Below are the code and all the weights of a small trained network. Each question names an input and a class and asks about switching units off, where a switched-off unit gives its printed mean instead of its output.

import numpy as np


def w(rows, s, z=0):
    codes = np.array(rows[::2]) - 128.0
    scale = np.full(codes.shape[1], s)
    scale[-1] = z or s
    return codes * scale


def norm(h):
    return h / np.sqrt((h * h).mean(-1, keepdims=True) + 1e-5)


def f(y):
    return y / 2 * (1 + np.tanh(0.7978845608 * (y + 0.044715 * y**3)))


def log_softmax(a):
    a = a - a.max(-1, keepdims=True)
    return a - np.log(np.exp(a).sum(-1, keepdims=True))


def net(x, mask):
    res = np.array(x, float).reshape(1, 4) / 4 @ E
    u = 0
    for l in range(2):
        y = f(norm(res) @ A[l][:, :-1].T + A[l][:, -1])
        res = res + np.where(mask[u : u + 12], y, B[l][:, -1]) @ B[l][:, :-1]
        u += 12
    return log_softmax(norm(res)[-1] @ U[:, :-1].T + U[:, -1])


A, B = {}, {}
E = w([
[68,173,40,163,111,51,139],'x0',
[125,120,118,137,119,141,127],'x1',
[105,66,180,154,36,100,253],'x2',
[45,14,125,60,170,88,98],'x3',
],0.0047)
A[0] = w([
[144,103,51,69,81,84,114,24],'L0N1',
[92,37,163,14,169,199,129,79],'L0N2',
[131,131,200,178,31,128,247,87],'L0N3',
[220,174,186,130,114,199,157,136],'L0N4',
[139,202,71,185,118,63,156,94],'L0N5',
[115,118,185,150,168,167,139,106],'L0N6',
[125,218,145,179,13,92,127,32],'L0N7',
[44,135,88,57,103,99,64,132],'L0N8',
[82,109,106,182,58,105,157,5],'L0N9',
[153,136,184,81,204,238,83,123],'L0N10',
[41,32,212,134,81,85,254,22],'L0N11',
[149,40,177,137,85,108,106,10],'L0N12',
],0.0061,0.0028)
B[0] = w([
[155,101,97,113,151,115,140,123],'L0N1',
[107,167,197,114,41,165,113,202],'L0N2',
[88,78,137,43,108,99,153,245],'L0N3',
[113,122,55,120,236,115,160,219],'L0N4',
[141,166,178,105,30,131,113,182],'L0N5',
[133,93,165,174,81,112,170,138],'L0N6',
[89,187,103,107,114,191,138,172],'L0N7',
[53,101,44,151,144,93,129,178],'L0N8',
[120,118,159,96,126,69,113,148],'L0N9',
[73,80,152,191,137,125,73,218],'L0N10',
[254,176,173,182,119,133,125,254],'L0N11',
[162,147,82,97,63,161,139,140],'L0N12',
],0.0073,0.0054)
A[1] = w([
[110,226,87,115,122,223,101,84],'L1N1',
[209,138,82,231,116,27,142,163],'L1N2',
[105,218,106,129,99,142,122,164],'L1N3',
[91,107,65,110,161,107,167,92],'L1N4',
[145,156,106,207,77,177,135,71],'L1N5',
[182,65,120,100,169,130,242,3],'L1N6',
[146,129,175,114,162,144,216,8],'L1N7',
[137,68,169,175,128,177,164,35],'L1N8',
[169,93,177,119,108,138,202,122],'L1N9',
[201,113,168,189,146,172,116,160],'L1N10',
[104,151,100,195,254,199,125,85],'L1N11',
[48,156,118,79,90,78,168,121],'L1N12',
],0.0085,0.003)
B[1] = w([
[83,68,144,165,129,74,75,206],'L1N1',
[73,46,197,180,155,177,53,198],'L1N2',
[136,81,185,125,149,135,135,204],'L1N3',
[165,207,110,127,163,126,138,158],'L1N4',
[146,77,103,94,149,131,110,144],'L1N5',
[72,83,85,183,171,69,1,191],'L1N6',
[79,154,65,144,130,146,76,167],'L1N7',
[147,201,77,117,154,50,102,155],'L1N8',
[84,181,70,118,190,173,131,240],'L1N9',
[137,144,41,89,143,113,216,202],'L1N10',
[184,152,151,85,46,135,219,254],'L1N11',
[211,122,101,130,167,168,146,210],'L1N12',
],0.0077,0.0047)
U = w([
[193,171,146,86,106,161,252,112],'0',
[107,73,181,168,131,125,72,251],'1',
[115,170,36,122,208,116,135,28],'2',
],0.015,0.0019)

Each question gives the input, the list of numbers given to net, and the class t.
The units are the neurons (one row each of A and B). Each row of codes is followed by its name. A weight is (code - 128) times the scale printed after its matrix; where a second scale follows, it is the last column's (A, B and U).
mask holds one flag per neuron, layer by layer. A switched-off neuron (its flag False) gives its mean, the last column of its row in B, instead of its output. The means were averaged over made-up inputs and are rounded, as every weight is.
A unit's drop is (log p(t) with every unit on - log p(t) with that unit switched off) / (log p(t) with every unit on - log p(t) with every unit switched off).
unit that matters most: the unit with the biggest drop
top k neurons: the k neurons with the biggest drops, biggest first
top k neurons in layer l: the k neurons of layer l with the biggest drops, biggest first
drop when u is switched off: that unit's drop, to one decimal
input [-1,-5,4,4], class 0: unit that matters most : L0N2
input [0,-8,7,-2], class 2: top 4 neurons : (L0N2, L1N6, L1N9, L1N11)
input [8,-1,0,-6], class 1: top 2 neurons : (L1N1, L1N11)
input [6,1,7,2], class 1: top 3 neurons : (L0N11, L1N2, L0N2)
input [-5,1,-7,0], class 0: top 2 neurons in layer 0 : (L0N3, L0N5)
input [0,-5,-7,3], class 1: top 4 neurons : (L0N4, L1N10, L1N9, L0N10)
input [-1,4,-8,5], class 1: top 2 neurons in layer 0 : (L0N4, L0N2)
input [-3,-6,1,8], class 0: top 2 neurons : (L0N2, L1N6)
input [3,-2,1,4], class 1: top 2 neurons : (L1N2, L0N11)
input [4,8,-7,-1], class 1: top 2 neurons in layer 0 : (L0N4, L0N3)
input [0,6,7,-7], class 2: top 3 neurons : (L0N4, L0N2, L1N6)
input [-6,-2,1,-5], class 2: top 2 neurons : (L1N6, L0N3)
input [8,-4,2,-5], class 0: top 2 neurons in layer 0 : (L0N11, L0N10)
input [-1,-7,-6,-3], class 0: unit that matters most : L1N11
input [5,-7,8,3], class 1: drop when L1N2 is switched off : 2.2
input [-3,-8,-3,-1], class 0: drop when L1N11 is switched off : 1.7
input [-6,0,3,7], class 0: drop when L0N2 is switched off : 0.4
